Each row comes from the steps of one path. Every step used is in the known rows, and no mark comes twice. Write the path behind each row, first mark first.
Known rows:
gelobir/rasofo/misa/gorun: [ 43.6  34.4  -4.9 -61.4  -8.0   5.2  32.9  18.1   1.5 -15.1  -5.9 -37.4
  11.1   1.7  29.7   2.2   7.4 -35.9  -1.2   5.2]
figoniz/gorun/gelobir: [ 44.0   7.5  -1.8  28.6 -49.1  23.1  17.1 -21.8  55.1   0.3  -6.0 -21.3
  21.1   6.6 -11.8  16.7  43.6  24.5  -3.4  20.6]
doselu/figoniz/gorun/gelobir/rasofo: [  4.6  28.3  -5.3 -20.0 -27.9  -5.6  31.8 -15.1  55.1 -25.9  -0.6 -24.4
  10.2   3.1 -14.1 -15.2 -15.7  -9.7 -33.8  13.7]
gorun/figoniz/doselu/gelobir/rasofo/misa: [-18.3  -2.3 -10.8  12.1  33.0  -2.4  10.8  24.6 -36.0  51.9 -19.7  15.6
 -12.0 -27.1  15.6  61.0  44.5  34.0  23.7  18.8]
gelobir/rasofo: [ -6.3  26.7  -8.9 -25.5  -0.3  14.6  32.0   9.9  12.5 -10.6  20.4   0.5
  -4.7   0.9   3.0  11.0   8.7 -25.6 -21.3  14.8]
doselu/figoniz/gorun: [ -8.9  22.5  -3.6 -14.5 -36.8   6.8  -7.3   7.9  32.1  28.5  -5.0 -20.6
  12.0  -2.8 -27.5  15.7  15.3   7.5 -43.4  14.1]
gelobir/rasofo/misa/gorun/figoniz/doselu: [ 29.2 -17.0 -22.4 -35.1  42.4  -2.0  15.1   5.6 -29.6  12.2 -13.9 -14.6
  22.5 -27.3  21.6  24.0  30.1   0.6  -2.2   0.2]
gorun/figoniz/doselu: [ -4.7 -28.3 -25.6  32.4  20.3  13.4 -21.4   3.5 -16.3  39.7  -0.7  24.3
   3.9 -23.3 -14.3  57.0  61.4  34.6 -14.7  10.9]
doselu/figoniz: [-10.3  27.0 -15.3 -15.0 -27.1  -4.5  -3.8  13.9   9.6   8.2  16.1   2.4
 -16.2   9.3 -24.2  22.0   5.3 -14.7 -36.7   7.5]
rasofo/figoniz: [  6.0  16.2 -13.5 -11.1  -0.5  27.2   0.0  26.9  16.2  -4.6  20.4  -6.3
  -6.6  -9.7 -17.3  10.4  56.0  21.3  10.8   6.5]
misa/gelobir/rasofo: [ -3.4  40.8  15.8  12.5  -3.7  14.8  54.7  -8.4  -9.2   3.6  27.0  18.2
   4.5 -14.3  -5.4   5.1  -4.3 -32.4  -3.0  10.6]
rasofo/doselu/figoniz: [ 39.5  12.7 -20.6 -29.3 -25.4  -6.4   9.5  13.4 -26.0  39.1  17.6   7.9
 -50.7  -2.3 -15.0  30.9   3.2   6.7 -32.8  18.3]
rasofo/figoniz/doselu/gelobir: [-33.2 -25.3   6.2  19.7   1.1  17.9  -6.3  14.4 -16.9  47.8   2.5  17.9
 -15.0 -19.2 -22.5  42.9  53.6  19.1  38.2  23.0]
gelobir/rasofo/doselu/figoniz/gorun: [ 28.1  15.7  -8.2 -45.7 -17.2  -1.2  36.7   3.9   9.3  29.0   6.9 -19.3
 -17.1 -18.6  -5.8  -2.3 -13.3  -1.4 -47.9  25.7]
gelobir/rasofo/figoniz: [-15.4  24.8 -11.4 -36.6  22.0  19.6  32.0  28.3  17.3 -33.4  25.3  -6.7
  -1.3 -19.7  -8.3  -9.7  26.7  -5.4   1.2   7.0]
doselu/rasofo/misa/gelobir: [  4.6  47.9   1.0   2.5  -6.4  -8.7  25.0  42.8 -18.8  44.7  -1.7   5.1
   0.2  -3.2  13.4  18.9  13.1  12.7  22.4   6.0]
doselu/rasofo: [-37.0  22.5 -12.9 -18.7  -1.8   0.8   1.1  26.4  19.3  24.8  16.9   3.7
  -5.8  14.8   5.1  11.4  16.7  -0.5 -11.0   5.6]
misa/gorun/gelobir/rasofo/figoniz/doselu: [ 26.4 -31.3  -3.9 -29.8  16.7  10.9  41.5 -24.4   9.6 -47.7  11.4 -10.7
  24.1 -12.1  -7.0 -26.8   8.2 -34.0  17.5   5.9]
doselu/figoniz/gorun/gelobir/rasofo/misa: [ 41.8  40.8 -15.4 -39.0 -30.9 -16.3  38.9  17.3  32.7 -19.4 -27.1 -38.7
   1.9  -3.5  -1.0  -1.6  -3.1  12.1 -18.2  17.0]
gorun/figoniz/doselu/gelobir: [-39.3 -25.8  -1.4  64.8  12.3   8.0 -13.4  -8.7 -24.3  66.4  -1.9  28.7
 -11.6 -19.7  -3.2  67.1  58.5  32.7  19.2  13.3]
doselu/figoniz/gorun/gelobir: [ 18.3  20.1  -7.4  11.3 -50.9   0.3   5.7 -11.6  51.3  -1.4  -9.7 -18.6
  10.0   4.9 -23.9   5.6  10.3  13.4 -23.8  15.3]
gorun/figoniz/doselu/rasofo/misa/gelobir: [-11.4   3.4 -16.8  29.9  41.6 -16.4   2.5  33.8 -46.9  69.6  -7.0  28.3
   5.2 -33.6   1.4  37.9  34.8  51.3  13.2   4.8]
doselu/gelobir: [-26.8  19.4  13.3  28.6 -33.0  18.8  12.2   4.1   5.3  47.4   7.0   6.6
 -12.9   8.0   0.0  48.9  35.6  -7.0  18.9  18.8]
gorun/figoniz: [  2.6   9.9 -23.4  31.9  12.6  26.6  -7.2   7.4  11.7  18.1   8.8   8.2
   1.0 -13.5  -5.1  42.2  53.0  34.9  -5.8   1.5]
figoniz/gorun/gelobir/rasofo: [ 22.2  17.8  -0.4   2.0 -27.1  20.0  50.0 -16.4  56.4 -21.1  -2.7 -19.8
  23.6   0.3   0.8  -4.1  15.3   1.3  -6.2  23.9]

Which path is each row?
[ 52.5  20.4 -23.3 -31.7 -15.3 -12.8  50.7 -10.6  -7.3 -19.4  19.9   2.8
 -46.5   1.3  -2.6   1.8 -25.4 -12.0 -24.7  20.3]
gorun/gelobir/rasofo/doselu/figoniz
[ 30.3  33.5 -16.8 -34.3  29.3  10.3  27.9  13.8   5.6 -16.1  -8.8 -33.0
  14.4 -18.5  34.1  12.0  28.0   4.6   4.9  -2.4]
gelobir/rasofo/misa/gorun/figoniz
[ 74.5   3.4  -7.8  -1.5 -25.8  17.5  61.0 -29.4  26.4  -2.4  -0.2 -15.5
  -3.2 -10.2  12.0   2.6  13.6  19.4  -4.7  33.8]
figoniz/gorun/gelobir/rasofo/doselu
[ 67.2   1.0 -12.6   1.6 -47.5   1.4  26.2 -19.8  19.0  21.4  -4.3 -18.8
 -18.4  -3.6 -16.4  11.9   7.9  29.3 -20.3  24.5]
rasofo/doselu/figoniz/gorun/gelobir
[ -5.6  -8.1 -30.8 -37.2   6.1 -19.6 -10.6  48.6 -30.1  51.8 -14.6   5.9
  -7.2   3.0   8.4  33.5  27.4  20.4  -9.1  18.3]
figoniz/doselu/rasofo/misa
[-46.6 -13.6   9.7  -0.1   1.2  -2.1  21.9  -4.4 -23.0  42.5   4.1  23.8
  -9.5  -4.3   2.3  38.6  11.5 -29.8   3.3  25.2]
figoniz/doselu/gelobir/rasofo
[ 47.5  18.0 -19.4 -12.0   7.3  16.0   2.5   8.1  -0.1   9.6 -15.5 -33.8
  12.5 -12.8  24.7  32.3  56.4  23.7  14.7  -7.4]
rasofo/misa/gorun/figoniz
[ 21.8   7.9   8.9  23.0 -33.8  18.1  22.9  -0.8 -23.7  66.3   9.4   9.4
 -45.4  -1.5  14.1  60.5  34.9  16.5  24.6  28.9]
rasofo/doselu/gelobir
[-47.1 -27.7 -30.4   8.5  41.1  -7.6 -16.4  19.9 -11.3  49.2   6.3  27.6
   2.4 -14.3  -2.3  36.0  36.2  38.1 -17.5   4.6]
gorun/figoniz/doselu/rasofo
[ 32.7   9.3  -4.8  18.5 -21.1  33.6  15.1  -4.7  63.7 -18.8  -0.8 -28.8
  23.8 -15.1 -20.0  -7.5  60.4  47.4  22.8  16.4]
rasofo/figoniz/gorun/gelobir
[-39.9  34.0  17.3   1.8  -9.4  13.9  36.3   2.4   9.3  17.0  14.5   5.3
 -14.8   4.7  10.9  29.4  14.0 -29.2  12.7  16.5]
doselu/gelobir/rasofo
[  8.1 -42.3 -12.8  11.9  17.6  13.2 -14.2 -24.7 -12.4  27.2   1.8   1.4
  28.4 -16.1  -2.5  35.2  43.2  -5.1  -7.1  -0.3]
misa/gorun/figoniz/doselu
[  6.0   9.6  -0.5  -8.0 -10.3  38.2   2.0  15.4  47.7  12.6   1.9 -31.4
  24.0 -23.9 -21.4   4.4  60.6  43.5   5.0  14.6]
rasofo/figoniz/gorun
[ 60.1  19.8  -4.5 -40.0 -26.5  10.3   8.6  16.8  -4.4   9.6  -8.9 -37.7
  10.1   6.5  19.3  27.1  35.8  -9.3  10.6   5.9]
rasofo/misa/gorun
[  1.9  -7.5  14.1 -36.9  -5.6  -6.8  28.2   2.0 -33.6  41.0 -16.0 -10.1
   3.0  -3.9  21.3  32.8  10.6 -42.3  27.2  18.5]
figoniz/doselu/gelobir/rasofo/misa/gorun
[ 45.9   6.4 -10.0 -20.5 -37.6   4.1  14.0   3.3   3.6  52.8   2.5 -17.2
 -17.9 -12.3 -14.2  23.6  10.3  24.9 -43.6  27.6]
rasofo/doselu/figoniz/gorun
[-42.7  23.0 -17.9 -27.0  22.8  12.1   0.4  41.6  28.6   9.1  26.5  -4.4
  -6.0  -4.9  -2.1 -11.4  33.0  24.1   9.5  -3.5]
doselu/rasofo/figoniz
[-34.4  16.5  -4.4 -28.0  15.9  20.4   1.2  30.2  57.1  19.3   5.7 -28.3
  20.7 -15.6  -5.1 -18.5  42.1  42.9   3.5   4.9]
doselu/rasofo/figoniz/gorun
[  2.5 -26.7 -17.2  -2.1  12.2  15.9 -11.3  27.0 -13.7  19.2  12.2  10.2
   1.1 -19.2 -31.8  25.6  57.6  16.6  -0.7  15.0]
rasofo/figoniz/doselu
[ 18.0  18.8 -15.9 -12.9   6.4  22.1  42.5   2.0  39.0 -60.0  19.2  -6.4
  -9.9  -5.1  -5.0 -19.9  23.4   3.1  22.0   9.4]
gorun/gelobir/rasofo/figoniz
[ 32.9 -22.1 -16.1 -36.6  -6.7 -20.6   8.9   7.8  -8.9  11.9 -17.6 -16.6
  14.5  17.7  19.1   7.8  12.9  -4.8  18.1   6.0]
figoniz/doselu/rasofo/misa/gorun/gelobir
[ 31.2  12.9  -1.4 -20.3   8.5  21.9  47.9 -23.8  43.9 -66.6  21.2 -28.4
  15.2  -3.7   5.6 -39.5  10.6 -32.8  24.1  -1.8]
misa/gorun/gelobir/rasofo/figoniz
[ 22.8  21.4 -10.8   1.4 -19.2  11.1  44.4 -10.6  28.3 -35.7  16.0   1.1
  -2.7  12.5   4.8   1.5   4.1 -18.2  -5.9  13.1]
gorun/gelobir/rasofo
[ 14.6   3.7  -5.8   6.4   5.0  25.4   1.1 -19.3  17.5   3.4   9.8 -17.1
  25.4  -9.6  11.2  22.3  38.7   7.4   1.5  -8.2]
misa/gorun/figoniz
[ -0.2  33.1 -24.5 -37.8  -3.2  -8.1   0.1  57.6   0.9  32.2  -4.1 -10.0
 -14.8   8.0  18.7  22.2  26.2  25.6   3.2   7.5]
doselu/rasofo/misa
[-24.8 -34.7  12.8  39.7   9.0  12.8  -9.1 -31.8 -20.8  56.6  -3.5   7.1
  16.1 -16.8   4.5  44.8  40.9  -8.3  27.5   5.8]
misa/gorun/figoniz/doselu/gelobir
[ 34.2  17.9   2.1 -22.5 -22.7  14.9  48.1 -39.8  32.5 -50.8  14.4 -23.3
  15.8  14.2  15.2 -18.6  -8.2 -58.9   3.5   3.4]
misa/gorun/gelobir/rasofo
[-39.6 -23.4 -21.9 -19.1  10.5  -8.6 -11.7  25.9 -14.0  49.3  11.5  21.4
  -0.3   8.3  -4.3  23.2  19.2  -4.3 -22.6  15.1]
figoniz/doselu/rasofo
[ 42.5  27.1  12.0   3.4  -7.1  15.9  70.5  -8.0 -39.6  25.8  31.6  24.5
 -22.9 -28.8   5.3  15.5  -6.3 -17.9  -1.5  25.5]
misa/gelobir/rasofo/doselu
